Each row is followed by its group and then its class within the group.
[-0.67 +0.46 -0.60 +1.41 -0.59 +0.68 +0.73 +1.90 +0.10 -0.91 -0.02 -0.48 +0.60 -0.07 +1.33 -0.57 -0.01 +0.66 +0.20 -0.07 -0.34 -0.91 +0.34 -1.24 -0.55 -1.90 -0.34 -0.99 +0.01 +2.01 -0.08 +0.20 -0.56] : (30):[72]
[+1.35 -0.63 +6.86 -0.88 +1.08 -0.10 +0.75 -1.23 +2.98 +0.23 -2.37 +0.04 +0.77 +2.68 -0.05 -0.22 -0.52 -2.44 -0.04 +0.71 +0.06 -0.90 -1.32 -0.01 +0.61 +6.51 -2.79 -0.98 -0.92 -4.32 +1.59 -1.06 +0.00] : (32):[46]
[+0.79 -0.52 +1.59 -1.03 -0.87 +0.56 +0.23 +1.16 -0.11 +0.80 -0.92 -0.78 -0.20 +0.76 -0.27 +0.46 -0.56 -1.09 -0.04 -0.40 +0.63 +0.16 -0.96 -0.24 +1.47 +2.26 -1.99 -1.66 -0.65 -3.64 +0.14 +0.28 +1.40] : (26):[64]
[+1.51 +0.10 -3.51 -0.55 -0.02 +0.44 -0.94 -1.09 -0.08 -0.18 +1.49 -3.78 -0.59 +1.14 +2.78 +0.17 +0.62 -2.06 +1.35 +1.42 -0.25 -2.40 +1.26 -1.11 -0.86 -0.39 +0.01 +0.12 +0.45 +0.97 -0.57 +1.11 -2.31] : (31):[58]
[+1.15 +0.63 +1.49 +0.34 -1.29 +0.79 -0.35 -0.16 -0.27 +0.26 +0.24 -0.20 +0.55 +1.27 +0.86 -0.68 -0.02 -1.06 -0.44 +1.62 +0.15 +0.45 +0.00 +0.53 -1.28 +5.84 -0.14 -0.65 -0.61 -3.91 +0.05 -0.36 -0.46] : (32):[47]
[+0.92 -0.52 -0.21 -0.34 +0.75 -0.33 +0.08 -0.64 +2.08 +0.21 +1.57 -2.21 -0.43 +2.08 +2.01 -0.54 +0.09 -1.90 +1.72 +0.52 -0.34 -2.55 +0.47 -1.43 -0.49 +0.49 -0.34 -0.30 -0.19 +2.30 +2.81 +0.20 -1.43] : (31):[60]
[+1.06 +0.23 -0.73 -0.28 -1.13 +0.43 -1.59 -0.53 -1.37 +0.19 +0.45 -2.50 -0.18 +1.25 +2.30 -0.15 -0.78 -1.36 -0.07 +0.63 -1.10 -0.88 +1.85 -0.76 -3.51 +4.46 -0.94 +0.19 -0.33 -1.02 -1.88 +1.42 +0.42] : (26):[73]
[+0.67 +0.33 -0.87 -0.14 -0.38 +0.15 -0.96 -0.46 -0.08 +0.00 +0.16 -1.73 -0.23 +1.17 +1.32 -0.24 -0.57 -0.63 +0.10 +2.32 -0.61 -0.05 +0.47 -0.61 -3.32 +4.31 -1.05 +0.23 +0.06 -1.84 -1.88 +1.28 +1.04] : (26):[48]
[+0.17 +1.15 -2.54 +0.72 -1.44 +0.98 +0.49 +1.65 +0.52 -1.20 +0.41 -0.37 +1.55 +0.19 +1.92 -0.08 +0.35 +0.76 +0.42 +0.94 -0.30 -2.13 +1.60 -0.97 +0.18 -1.67 -1.09 -0.63 -0.37 +3.25 -0.02 -0.63 -0.21] : (30):[70]
[+0.87 -0.81 -0.49 -1.39 +0.31 -0.39 -0.63 +0.09 -1.60 -0.17 +1.48 -1.67 -0.80 +0.83 +0.41 -0.50 -0.74 -1.13 +1.24 -0.61 +0.36 -0.71 -0.06 +0.37 -1.18 +0.35 +1.18 +0.22 +1.21 -0.82 +1.11 +1.17 -0.99] : (31):[68]
[+0.88 +0.98 +1.10 -0.28 -0.46 +1.33 -0.28 +0.76 +1.51 +0.85 -0.88 +0.94 +0.66 +1.26 +0.21 -1.63 -0.35 -1.33 +1.02 +1.46 -0.77 -0.45 -1.21 +1.27 -1.86 +5.28 -1.49 -1.35 +0.29 -5.07 -1.41 +0.10 -0.60] : (32):[57]
[+3.18 +1.43 +1.44 -1.88 -0.75 +0.43 -0.15 -1.32 +0.82 -0.59 +0.62 -0.61 +1.21 +1.83 +0.53 -1.34 -0.70 -2.53 +1.09 +1.46 -0.53 -0.80 -0.26 +0.59 +0.26 +6.89 -0.82 +0.13 -0.70 -1.18 -0.34 -0.16 -0.66] : (32):[47]
[+1.87 +1.62 -1.33 +0.26 -0.96 -0.98 +0.13 -0.62 +0.25 +1.30 +0.52 +0.87 +0.83 +0.22 +1.17 -0.56 -0.05 -1.14 -0.62 +1.71 -0.47 +0.68 -0.74 -0.56 +0.05 +4.51 -0.59 +0.95 -0.11 -3.34 -1.30 -0.69 -1.17] : (32):[57]
[+0.62 +1.07 -1.52 -0.45 -1.01 +0.28 -1.02 -0.83 -0.57 -0.93 +0.66 -2.49 -0.39 +1.19 +2.30 +0.65 -0.11 -0.62 -1.74 +0.47 -0.15 -0.53 +1.83 -0.12 -3.19 +2.35 +0.29 +0.49 -0.61 -2.09 -2.69 +1.18 -0.08] : (26):[48]
[-0.48 -0.41 -1.03 +0.82 +0.14 -0.17 -0.60 -0.10 -0.12 +0.28 +1.10 -2.77 -0.58 +0.82 +1.49 -0.04 +0.72 -1.37 +1.02 -0.71 +0.11 -1.35 +1.42 -1.06 -1.29 -1.04 +0.29 +0.00 +0.56 +0.97 -0.21 +0.19 -0.74] : (31):[60]
[+1.45 +0.82 +1.27 -0.13 -0.84 +0.13 +0.66 -1.18 +0.94 +0.46 -0.40 -0.75 +0.82 +0.38 +0.71 -0.04 -0.31 -1.56 -0.30 +1.51 -0.65 +0.08 -0.77 -0.33 +0.51 +5.97 -2.09 -0.29 -0.38 -2.99 -0.14 -0.27 -0.71] : (32):[47]
[+1.73 +1.76 -2.06 +0.60 +0.33 +0.12 -0.03 -0.79 +0.57 -1.27 +0.31 -1.11 +0.63 +0.84 +2.84 -0.85 +0.48 -0.60 +0.45 +1.24 -0.48 -1.93 +1.69 +0.00 -1.74 +0.26 -0.12 +1.25 +0.10 +2.89 -1.18 +0.34 -1.44] : (30):[70]
[+0.55 +0.87 -5.51 +1.02 -0.81 -0.06 -0.27 +0.39 -0.55 +0.34 +2.12 -1.31 +0.07 +0.77 +2.66 -0.32 +1.30 -0.77 +1.04 +0.12 -0.35 -1.39 +0.78 -0.62 +0.87 -2.40 +0.83 -0.56 +0.32 +2.16 -0.86 +0.43 -0.56] : (31):[60]
[-0.03 +1.38 -1.19 +1.95 -1.15 +0.66 -0.07 +1.53 -0.11 -1.49 +0.22 -0.63 +0.39 -0.24 +1.85 -0.35 +0.17 +0.72 +0.44 +1.15 -0.47 -1.28 +0.67 -0.17 -0.24 -1.04 -0.18 -1.37 -0.07 +0.49 -1.13 +0.61 -0.40] : (30):[72]
[+1.48 +0.84 +0.14 -1.29 -0.18 -0.35 -0.79 -1.02 +0.10 -1.26 +1.01 -2.54 -0.06 +2.48 +2.42 -0.62 +0.35 -1.96 +0.95 -0.02 +0.14 -2.14 +0.60 +0.96 -0.81 +0.58 -0.80 -0.01 +1.08 -0.93 -0.59 +0.74 -1.89] : (31):[68]
[+1.01 +0.31 +4.20 -0.52 +1.28 -0.27 +0.58 +0.11 +2.42 +1.04 -0.67 +0.61 +0.43 +2.09 +0.27 -0.90 -0.96 -1.72 -0.34 +1.44 -0.40 -0.27 -1.22 +0.34 -3.77 +6.89 -1.07 +0.08 -0.85 -3.77 +0.48 -0.30 -0.47] : (32):[57]
[+0.53 +0.28 +0.16 +1.13 +0.60 +0.39 +0.97 +1.49 +1.29 -0.64 -0.33 +0.28 +0.48 +1.02 +1.35 -1.08 +0.01 +0.03 +0.26 +1.45 +0.23 -1.33 -1.12 -0.82 -0.49 -0.41 -1.22 -0.28 +0.27 +0.67 +0.64 -0.22 -0.62] : (30):[71]
[+0.05 -0.34 +2.62 +0.81 -0.48 -0.07 -1.53 -0.04 -0.25 +0.26 -0.07 -2.37 -0.26 +1.42 +1.62 -1.11 -0.42 -0.80 -0.44 +0.81 -0.60 -0.34 +1.50 -0.27 -2.32 +4.34 -1.01 -0.48 -0.66 -2.10 -2.08 +0.99 +0.51] : (26):[73]
[+1.46 +1.56 -2.44 +0.65 -1.70 +1.11 -1.05 +1.22 +0.61 -3.25 +0.73 -2.91 +2.90 +1.92 +4.70 -0.34 +0.29 -0.76 +1.57 +1.33 -1.27 -1.56 +0.56 +0.82 -3.54 +3.44 +0.99 -0.02 -0.15 +3.40 -1.98 +1.48 -0.69] : (30):[72]
[+1.24 -1.36 +2.39 -0.10 +0.10 -0.74 -1.37 -0.56 +1.99 +0.24 -0.22 -0.13 -0.34 +1.11 +0.20 +0.23 -0.91 -1.03 +0.35 +0.79 -0.42 -0.18 -0.15 -0.22 -2.09 +3.01 -0.97 -0.14 +0.15 -0.42 +0.15 +0.16 +1.52] : (26):[48]
[+0.93 +0.82 +2.14 -1.27 -0.21 +0.30 +0.58 +0.22 +0.48 +1.01 -1.06 +0.53 +0.30 +1.50 -0.36 -0.21 -0.98 -0.37 +0.45 +0.70 -0.56 +0.61 -0.82 +0.62 -0.39 +5.83 -1.22 -0.55 -0.59 -2.71 +1.98 +0.42 -0.06] : (32):[57]
[-0.13 -0.27 +3.48 +0.11 +0.81 +0.46 +0.35 +0.14 +0.67 +1.34 -1.90 +0.78 +0.15 +0.94 -1.70 -0.18 -0.76 -0.79 -0.30 +0.49 +0.27 -1.44 -0.46 -0.45 -1.21 +3.37 -2.65 -1.64 -0.73 -3.18 -0.08 +0.14 +0.29] : (26):[64]
[+0.65 +1.17 -0.16 +0.76 -0.52 +0.17 -0.01 -0.33 +0.93 -1.47 +1.42 -1.75 -0.11 +0.32 +1.84 -0.02 +0.35 -0.41 +0.75 +1.52 -0.15 -1.46 +0.53 -2.00 +0.51 -0.92 -0.77 +0.28 -0.50 +2.69 +1.57 +0.21 +0.03] : (30):[70]
[+0.49 +1.09 -0.95 +0.61 -0.84 +0.29 -1.00 +2.65 -0.40 -0.34 +0.00 -1.57 +0.07 +1.25 +1.65 -0.55 -0.47 -0.29 -0.21 +1.27 +0.12 -1.39 +0.00 -0.37 -2.71 +2.36 -1.15 -1.20 +0.05 -2.75 -2.09 +2.38 +0.21] : (26):[64]
[+0.82 +0.05 -0.16 -0.78 -0.60 -0.07 -0.69 +0.05 -0.22 +0.05 +0.69 -2.17 -0.32 +1.45 +1.26 -0.31 -0.46 -1.53 +0.09 +1.05 -0.36 -0.13 +0.34 -0.08 +0.18 +3.58 -0.67 -0.90 +0.16 -2.68 -1.26 +0.93 +1.04] : (26):[48]
[+0.39 +1.35 -2.30 +0.22 -0.49 -0.64 +0.25 +0.74 -0.11 -0.01 +0.89 -0.09 -0.01 +0.61 +1.97 -0.38 +0.55 -0.11 +1.35 +1.13 -0.12 -1.22 -0.61 -0.85 -0.68 -0.53 +0.01 -0.60 +0.64 +1.14 -0.04 +0.15 -1.18] : (31):[60]
